(in the rows, 128 means zero)
Here are made-up things, facts about them, and rows of numbers that follow some of those facts. Name the thing behind each unnamed row.

Some facts about the things:
z932: δ z534; ψ grostol; ρ z664
z424: δ z245
z374: δ z664; ψ dozir
z975: δ z848; ψ dozir
z826: δ z226; ρ z513
z664: δ z968; ρ z826
z556: δ z534; ψ grostol; ρ z848
z165: δ z665; ψ postos; ρ z869
z909: δ z983; ψ trostak
z409: δ z226; ψ deri
z679: δ z34; ψ dozir
z978: δ z47
z455: δ z826; ψ deri
z833: δ z826; ψ deri; ρ z69
z493: δ z47; ψ postos
z331: δ z750; ψ molel; ρ z96
z672: δ z655; ψ deri; ρ z751
z100: δ z665; ψ postos; ρ z455
z5: δ z746; ψ postos; ρ z202
z280: δ z746; ψ postos; ρ z782
z997: δ z419; ψ molel
z372: δ z405
z442: δ z978; ψ molel
z381: δ z889; ψ molel
z69: δ z47; ψ grostol; ρ z968
z279: δ z983; ψ trostak; ρ z26
z320: δ z665; ψ postos
z751: δ z352; ψ deri
z234: δ z665; ψ dozir; ρ z761
z534: δ z968
z182: δ z869; ψ deri; ρ z63
z587: δ z352; ψ grostol
z418: δ z218; ψ trostak; ρ z318
z761: δ z47; ψ grostol; ρ z140
z814: δ z245; ψ trostak; ρ z908
z218: δ z245
z433: δ z968; ψ postos
z773: δ z424; ψ dozir
z866: δ z646; ψ deri; ρ z833
z398: δ z826; ψ deri
z202: δ z665; ψ postos; ρ z331
z993: δ z625; ψ dozir; ρ z773
z999: δ z419; ψ dozir
z625: δ z405
z496: δ z49; ψ molel
z720: δ z308; ψ trostak; ρ z661
z2: δ z405; ψ deri; ρ z983
z63: δ z869; ψ deri; ρ z646
z655: δ z226
z297: δ z889; ψ deri
z711: δ z978; ψ trostak
z140: δ z983; ψ trostak; ρ z843
z405: ρ z91
z460: δ z595; ψ trostak; ρ z171
z91: δ z968; ψ dozir
z704: δ z245; ψ molel
z774: δ z352
z830: δ z826; ψ dozir; ρ z739
z931: δ z405; ψ dozir
z646: δ z405
z823: δ z625; ψ dozir; ρ z379
z661: δ z424; ψ dozir
z848: δ z245
z233: δ z889; ψ dozir
z281: δ z774; ψ trostak
z736: δ z534; ψ grostol
z318: δ z424; ψ trostak
z908: δ z968; ψ postos; ρ z194
z666: δ z625; ψ dozir
z983: δ z49; ρ z757
z34: δ z47
z171: δ z419; ψ postos; ρ z438
z136: δ z655; ψ deri
z194: δ z746; ψ postos; ρ z460
z545: δ z625; ψ dozir; ρ z595
z153: δ z826; ψ molel
z580: δ z245; ψ molel; ρ z418
z872: δ z848; ψ deri
z10: δ z646; ψ trostak
z26: δ z419; ψ postos; ρ z424
z489: δ z655; ψ deri; ρ z279
z96: δ z47; ρ z234
z379: δ z419; ψ deri; ρ z92
z352: ρ z108
z308: δ z49
z394: δ z655; ψ deri; ρ z993
z879: δ z534; ψ dozir
z815: δ z869; ψ deri; ρ z830
z757: δ z534; ψ grostol; ρ z720
z419: δ z424
z843: δ z655; ψ deri; ρ z352
z286: δ z534; ψ deri
z869: δ z665; ρ z823
z14: δ z308; ψ trostak; ρ z814
z861: δ z424; ψ trostak
z750: ρ z360
z595: δ z47; ρ z405
z798: δ z419; ψ postos
z92: δ z664; ψ dozir; ρ z750
z513: δ z352; ψ trostak; ρ z88
z414: δ z826; ψ dozir
z497: δ z595; ψ grostol
z634: δ z308; ψ postos
z438: δ z308; ψ trostak
z805: δ z750; ψ molel
z945: δ z308; ψ trostak
z108: δ z664; ψ dozir; ρ z815
z88: δ z424; ψ trostak; ρ z556
z871: δ z826; ψ molel; ρ z866
z889: δ z665
z743: δ z34; ψ molel; ρ z580
z162: δ z352; ψ trostak
z739: δ z750
z294: δ z983; ψ postos
z663: δ z245; ψ deri
z702: δ z739; ψ dozir
z329: δ z869; ψ deri
z782: δ z405; ψ deri; ρ z545
z505: δ z595; ψ dozir
z131: δ z96; ψ molel
z360: δ z968; ψ postos; ρ z634
z49: δ z750

Known rows:
[123 128 140 118 142 119 107 109 150 132  97 150 124  44  92 142 172 132
 124 117 139 122 135 143 126 135 152 139 123] : z871
[119 140  96 117 121 130  69 112 176  74 164 118 119  96  85 126 105 161
 100 106 116 134 144 117 137 139 140  85 114] : z234
[128 143 127 114 128 133 135 115 103 119 143 106 123 119 136 154 126 135
 128 133 138 136 128 109 138 123 135 138 131] : z281
[102 121 123 107 121 126 156  99  88 113 112 168 121 123  93 148 166 126
 105 134 127 106 137 115 134 137 141 157 130] : z398
[135 116 128 112 125 136 132 104 116 100 113  98 124 151 164 145 118 112
 126 128 140 143 107 123 131 113 129 152 134] : z861
[131 132 140 118 117 134 153 111 118 125 152  91 115 126 150 157 140 149
 123 140 115 121 137 112 129 111 138 134 134] : z534
[121 136 119 117 130 134  75 107 144 117 162 122 116  93 101 135  98 154
 120  88 131 121 127 116 140 129 139 106 123] : z202
[123 149 134 124 137 140 110 133 102 128 126 123 110 153  57 155 146 124
 172 166 114 121 102 109 135 127 122 116 119] : z634
[134 165 101 117 133 129 144 116 115 102 117 110 103 134 126 152 109 156
 116 111 120 134 133 123 124 126 136 127 107] : z233
[126  94 124 131 141 124  97 103  97 174  48  92 120  72 176 156  98 124
 138  60 105 113 132 143 173 149 148  69 167] : z194
[122 169 174 119 139 129 153  87 140 145 131 175 128  79  73 131 133 100
 129  90 175 107 148  82  92  95 157 119 104] : z826
[137 134 106 126 142 128 143 129 133 122 132 115 120 115 118 154 167 134
 145 147 127 126 123 129 123 140 133 136 118] : z805
[140 105 132 124 142 122 101 111 165 125 126 112 124 104 152 136 147 129
 128 102 139 122 116 137 122 128 151 130 121] : z580
[129 144 137 119 132 125 106 114 142 118 130 109 113 127 122 143 114 142
 128 102 123 126 138 116 130 131 153 104 118] : z993
[130 134 181 109 134 119  32 122 117 140 152 106 103 183  89 141 153 157
 149 138 126 115  90 123 138 133 161 134 105] : z750
[117 117 106 116 132 125 105  94 102 118 168 144 110 147 135 135 125 159
  96  89 137  93 119 108 129 132 146 116 111] : z63
[107 120 120 110 122 127 159 101  90 112 129 152 120 138 105 148 158 132
 106 132 128 106 132 112 132 134 142 156 128] : z409

Rows to name:
No name comes twice in this set of rows, the named rows included.
[136 106 136 111 123 142 138 108 136 100  94 104 121 168 162 144 104  97
 132 112 129 139 103 130 129 109 124 168 135] : z798
[128 146 138 115 135 130  77 110 121 134 145 118 109 110 112 143 106 156
 129  95 134 120 115 120 137 125 144 123 115] : z165
[100 109 151 111 127 121 109  86 110 130 108 172 125  98  85 133 156 127
 103 104 138  92 131 116 135 132 156 123 131] : z833
[135  96 153 114 129 138  95 102 154 112  96 104 122 152 152 131  98  98
 131  87 133 128  98 131 129 109 135 136 134] : z26
[129  67 196  98 123 120  40  98 119 114 124 114 103 252 147 126 150 131
 119 121 129 103  57 137 127 114 159 179 109] : z379
[126 147 125 116 135 132  96 110 125 129 149 120 112 105 117 143 103 150
 122  93 133 123 123 115 135 123 140 118 119] : z100
[133 144 175 125 129 134 140  90 146 148 173 115 123  98 134 138 126 126
 129 100 151 103 140  84 101  89 153 103 113] : z664
[121 147 124 126 138 140 120 128 109 125 125 126 115 142  59 154 139 119
 168 159 115 122 109 103 135 129 120 105 122] : z294
[140 116 109 120 138 127 149 125 144 112 120 108 119 129 157 150 157 127
 131 127 132 134 122 138 121 129 136 162 123] : z704
[142 146  84 122 144 127 145 122 126 112 143 118 110 107 145 154 146 162
 120 115 138 129 126 138 122 137 135 152 108] : z381

The same things again, as new rows of numbers:
Named rows:
[206  99 130  86 151  59 156 129 107 151  67 190 133 163  77 104 125 113
  58   5 192 141 100  90 104 123 154 154 148 115 113 149 108  43  61 148
 161 124] : z751
[153  82 106 144 100 100 122 180 160 151 125 116 110 177  94 122 154 114
 105  96 159 151 114 146 138 103 150 108 165 134 171 103 115 135 110 152
 125 154] : z297
[139  84  97 145 104 123  98 196 158 140 135 108 131 168  99 112 153 131
 110  99 170 138 124 147 143 102 139 122 188 153 176  98 118 175 122 169
 107 143] : z182
[140  79 111 130 123 108 120 176 154 151 118 119 115 168 113 118 143  95
 109  99 138 152 105 141 153 113 173 116 168 163 192 105 115 109  89 169
 115 146] : z374
[149  86 100 138 112 116 125 180 155 144 127 114 106 172  98 127 149  98
 114 100 138 148 108 139 145 110 157 110 166 142 177  89 123 130  92 152
 120 148] : z993
[136  73 110 149  98  95 145 173 171 160 130 105  75 190 115 139 153  72
 122 125 103 169  96 159 154 106 186  79 140 146 201  89 113  87  89 142
 127 167] : z91
[152  81  88 125 126 116 136 166 161 142 128 117 118 163 109 131 148  96
 107  96 134 138 108 135 137 123 147 112 157 135 158  92 136 125  77 156
 112 133] : z761
[143  77 104 136 120 111 126 169 155 141 131 118 108 170 106 131 141 100
 111  95 144 147 114 140 136 120 149 111 163 147 171  97 120 125  89 155
 105 141] : z587
[144  84  97 136 132 117 124 153 136 132 132 116 109 187 103 129 153 108
 114  96 133 137 103 112 149 116 170 111 194 138 177  90 105 117 111 130
 119 158] : z153
[158 100 108 180 103 112 110 164 197 159 149  88  44 160 134 186 106  63
 103 107 128 193  92  99 123 138 190 119 163 111 156 131 126  92  76 133
 129 177] : z634
[159  80  93 133 134 122 132 170 147 132 115 135 116 162  96 133 137  86
 117  86 139 137 109 126 133 121 150 105 157 132 152  99 128 121  73 163
 115 129] : z460
[136  87  86 139 122 140 123 181 155 127 114 127 107 161  90 140 152 102
 119  92 131 141 105 146 145 126 162 106 154 131 152  97 123 122  75 157
 107 139] : z47
[128  81  88 141 129 135 119 155 146 123 127 120 106 174  96 134 153 122
 120  93 129 138 106 133 143 134 168 105 174 132 160  96 106 113  99 134
 103 152] : z826
[132  85  94 141 116 130 119 176 155 130 118 128 107 165  96 137 152 109
 114  93 138 141 108 149 144 126 162 109 159 132 156 102 114 118  84 153
 107 142] : z774
[134  86  92 141 116 132 118 179 158 131 115 127 104 165  95 139 155 108
 114  93 138 144 110 150 142 125 160 106 155 129 155 102 114 121  85 155
 108 142] : z372
[136  84  98 148  99 123 113 180 163 137 114 127 107 172  94 135 156 118
 107  93 152 142 120 157 137 120 154 102 157 120 152 109 105 128  96 153
 112 145] : z889
[139  88  84 136 123 143 124 182 154 125 113 127 108 158  88 141 151 100
 120  92 128 138 106 146 143 125 161 105 151 127 151  94 125 123  72 158
 108 135] : z978

Rows to name:
No name comes twice in this set of rows, the named rows included.
[158  72  77 135 116  97 126 159 194 161 144 120 134 159 173 131 165  97
  76 126 146 113 112 147 146 128 137 111 186 113 125 112 121 127  95 149
 152 137] : z202
[123  83  76 153 109 153 121 191 170 127 128 108  92 165  94 150 159  92
 138 120 108 147 104 162 154 120 165  85 149 128 168  79 129 136  78 154
 101 148] : z595
[144  83 104 140 132 116 128 157 131 129 131 121 103 183  84 119 141 117
 126  86 139 151 102 117 137 118 164 113 182 147 182  90 105 117 107 136
 114 159] : z843
[156  86 131 162  99 111 110 192 133 132 106 132  88 186  45 118 123 110
 134  70 167 175 126 135 121  91 151 107 165 144 190 103  87 137 107 156
 109 164] : z815
[122  72 105 132 134 133  90 180 156 142 130 108 138 153 118 110 134 109
 115  97 150 139 124 141 153 124 154 129 188 189 196 109 118 145  98 192
  81 131] : z932
[146 100 142 140 112  83 158 159 144 148 140 136  77 166 123 159 143  64
 108  85 156 178  91 123 118 141 186 106 147 115 133 118 114  92  78 140
 128 151] : z438
[129  72  87 169 125 150  86 197 171 121 156 104 112 159 132 134 136  90
 136 131 137 134 123 145 156 116 140 111 209 158 181  84 106 176 106 170
 100 149] : z280
[148  76  66 124 139 127 106 167 183 146 156 112 158 141 183 124 160 106
  83 125 149  97 111 140 159 135 133 133 209 140 130 104 133 156  98 169
 131 124] : z5
[143  80 131 147 122 117 109 184 131 135 104 131  99 175  73 116 121  89
 131  79 144 170 114 132 142 104 174 115 167 174 207 106  93 107  87 171
 104 155] : z108
[121  64 106 144 116 113 118 177 169 152 133 104 104 173 123 126 145  86
 125 121 121 156 112 158 154 118 171  95 159 173 203  97 114 116  93 171
  94 148] : z757

The same things again, as new rows of numbers:
Some rows with their names:
[146 107 111 115 137 134 125 134 141  91 125 111 108] : z889
[120 124 149 112 138 153 131 133  96 189 125 155 123] : z672
[135 150 153 116 132 141 172  83 162 156  94 135 125] : z932
[ 91 123 153 127 161  91 155 116 138 148 166 114 148] : z993
[160 155 137 144 107 144  50 152 114  93 101  83 169] : z294
[156 118 130 124 119 124 133 156 151  94 100 106 107] : z433
[138 104 116 106 136 159 115 164 116 112 154 111 102] : z655
[160 143 113 135 118 154  35 122 100  97 106 105 169] : z945
[135 155 160 116 127 139 184  79 154 159  98 137 129] : z757
[111  83 125 122 158 131  92 188  99 126 179 108 108] : z414
[139 107 115 111 135 154 119 155 120 104 146 111 107] : z226
[146 109 113 115 134 134 124 135 140  91 128 114 108] : z646
[ 76 136 143  89 167 111 143 164  94 173 185 127 152] : z830
[100 146 144 156 113 105 150 115 132 174 131 156 138] : z580
[148 107 110 123 129 143 109 135 125 105 117 126 105] : z162
[121 136 155 130 137 126 150  87 133 179 104 155 133] : z866
[114 127  73 184  77 111 107 159 121 116 132 169 102] : z997

Which thing is each row?
No name comes twice in this set of rows, the named rows included.
[108 178 132 106 144  91 119 125 106 171  98 155 184] : z331
[ 86 128 165 142 166 100 155 106 150 162 169 106 144] : z545
[ 86 176 118 181 107 159 155  88 185 179 151 133 110] : z88
[146 130 107 116 131 139  92 137 124  89 127 106 140] : z739
[106 123 168 123 145 137 134 147 101 198 142 142 129] : z871
[146 108 119 147 131 118  59 150 109 118  98 128 132] : z805
[133 153 151 131 140 154 160  78 185 164  96 121 111] : z556
[112 146 156 122 138 135 168  96 151 145 147 110 136] : z405
[ 97 152 161 134 160 179 149 113 170 193 164  91 115] : z826
[107 158 150 153 154 163 140  80 190 184 126 103 116] : z513

